Here is a tiny trained network, its code and every weight. The questions are about switching its units off for an input and a target symbol, where a switched-off unit gives its printed mean instead of its output.

import numpy as np


def w(rows, s, z=0):
    codes = np.array(rows[::2]) - 128.0
    scale = np.full(codes.shape[1], s)
    scale[-1] = z or s
    return codes * scale


def norm(h):
    return h / np.sqrt((h * h).mean(-1, keepdims=True) + 1e-5)


def f(y):
    return np.maximum(y, 0)


def softmax(a):
    e = np.exp(a - a.max(-1, keepdims=True))
    return e / e.sum(-1, keepdims=True)


def log_softmax(a):
    a = a - a.max(-1, keepdims=True)
    return a - np.log(np.exp(a).sum(-1, keepdims=True))


def net(x, mask):
    ids = ['βγδεηλμξπτφψ'.index(c) for c in x.split()]
    T = len(ids)
    res = E[ids] + P[:T]
    q, k, v = (norm(res) @ M[0].T for M in (Q, K, V))
    z = softmax(np.where(np.tri(T) > 0, q @ k.T / 3**0.5, -1e9)) @ v
    res = res + np.where(mask[0], z, O[0][:, -1]) @ O[0][:, :-1]
    y = f(norm(res) @ A[0][:, :-1].T + A[0][:, -1])
    res = res + np.where(mask[1:13], y, B[0][:, -1]) @ B[0][:, :-1]
    return log_softmax(norm(res)[-1] @ U[:, :-1].T + U[:, -1])


Q, K, V, O, A, B = {}, {}, {}, {}, {}, {}
E = w([
[60,46,94,71],'β',
[128,128,80,58],'γ',
[154,128,145,144],'δ',
[119,132,165,88],'ε',
[3,194,107,99],'η',
[141,158,100,56],'λ',
[154,150,167,69],'μ',
[194,181,163,148],'ξ',
[93,125,241,68],'π',
[180,162,191,190],'τ',
[96,94,98,158],'φ',
[118,127,119,64],'ψ',
],0.011)
P = w([
[79,99,148,63],'0',
[145,122,74,130],'1',
[193,229,217,67],'2',
[76,91,144,72],'3',
[164,137,57,156],'4',
[204,247,213,70],'5',
[78,93,144,70],'6',
[153,138,45,163],'7',
],0.013)
Q[0] = w([
[45,8,216,165],'H1',
[154,86,83,119],'H1',
[138,116,59,144],'H1',
],0.014)
K[0] = w([
[165,12,210,97],'H1',
[55,142,160,93],'H1',
[62,139,160,124],'H1',
],0.011)
V[0] = w([
[63,253,134,164],'H1',
[14,139,179,171],'H1',
[149,98,159,200],'H1',
],0.0063)
O[0] = w([
[89,255,185,160,149],'H1',
[90,199,134,198,93],'H1',
[165,81,134,157,2],'H1',
],0.0095,0.0032)
A[0] = w([
[153,192,169,82,135],'N1',
[219,177,99,127,252],'N2',
[192,177,113,58,193],'N3',
[131,126,223,188,171],'N4',
[161,168,18,94,51],'N5',
[131,20,138,140,101],'N6',
[29,129,75,161,14],'N7',
[127,184,132,134,82],'N8',
[125,175,41,169,144],'N9',
[114,140,33,175,61],'N10',
[173,86,8,147,60],'N11',
[117,132,137,64,150],'N12',
],0.012,0.0043)
B[0] = w([
[125,55,133,173,231],'N1',
[31,30,64,113,230],'N2',
[216,108,138,134,254],'N3',
[191,230,135,117,170],'N4',
[213,210,144,181,177],'N5',
[100,187,154,243,154],'N6',
[163,198,67,127,159],'N7',
[126,106,64,172,163],'N8',
[186,69,78,162,181],'N9',
[164,24,186,157,156],'N10',
[22,185,254,84,166],'N11',
[170,146,126,189,223],'N12',
],0.0079,0.0082)
U = w([
[87,138,218,108,168],'β',
[51,32,94,105,153],'γ',
[96,34,102,37,122],'δ',
[140,84,157,69,99],'ε',
[166,247,204,140,61],'η',
[183,148,98,48,118],'λ',
[69,54,211,110,114],'μ',
[104,179,124,54,255],'ξ',
[161,163,14,201,170],'π',
[183,78,150,220,119],'τ',
[115,107,178,209,103],'φ',
[178,164,53,36,99],'ψ',
],0.012,0.0063)

Each question gives the input, a string of symbols that net reads in full, and the target symbol t.
The units are the heads (3 rows each of Q, K, V and O) and the neurons (one row each of A and B). Each row of codes is followed by its name. A weight is (code - 128) times the scale printed after its matrix; where a second scale follows, it is the last column's (O, A, B and U).
mask holds one flag per unit, heads first, then neurons. A switched-off unit (its flag False) gives its mean, the last column of its rows in O or B, instead of its output. The means were averaged over made-up inputs and are rounded, as every weight is.
A unit's drop is (log p(t) with every unit on - log p(t) with that unit switched off) / (log p(t) with every unit on - log p(t) with every unit switched off).
The circuit of an input: a set's keep is (log p(t) with only the set's units on - log p(t) with every unit switched off) / (log p(t) with every unit on - log p(t) with every unit switched off). Starting from the 12 units with the biggest drops (on a tie, the unit counted first), units are removed one at a time, each time the one whose removal leaves the highest keep (on an exact tie, the one counted first), for as long as the keep stays at least 0.8.
circuit, biggest first: the units of the circuit, biggest drop first
unit that matters most: the unit with the biggest drop
top k neurons: the k neurons with the biggest drops, biggest first
drop when u is switched off: that unit's drop, to one decimal
input τ φ γ β τ, target γ: unit that matters most : N2
input ε τ η, target τ: top 2 neurons : [N1, N11]
input η λ π ξ η η η, target ξ: circuit, biggest first : [N2, N7]
input δ γ η δ μ τ π β, target τ: circuit, biggest first : [N10, N5]
input η φ γ φ τ ξ, target τ: circuit, biggest first : [N1, N2]
input ε λ μ ε λ τ ψ τ, target γ: top 3 neurons : [N2, N11, N12]
input δ γ ε ψ ε, target η: top 2 neurons : [N5, N11]
input λ β δ β φ β π ψ, target τ: top 4 neurons : [N5, N10, N9, N2]
input ξ γ η τ τ η, target τ: top 3 neurons : [N1, N11, N8]
input μ η β, target η: top 2 neurons : [N9, N10]
input λ η φ φ, target π: top 4 neurons : [N7, N2, N11, N6]
input γ τ λ φ, target π: top 2 neurons : [N7, N2]
input ψ μ λ δ γ ψ τ, target η: top 2 neurons : [N4, N2]
input λ τ ξ, target τ: top 3 neurons : [N1, N2, N11]
input ε δ δ γ, target ψ: drop when N10 is switched off : 0.2
input ξ η φ τ, target η: drop when N11 is switched off : 0.0
input δ ξ ξ η, target ξ: drop when N1 is switched off : 0.2
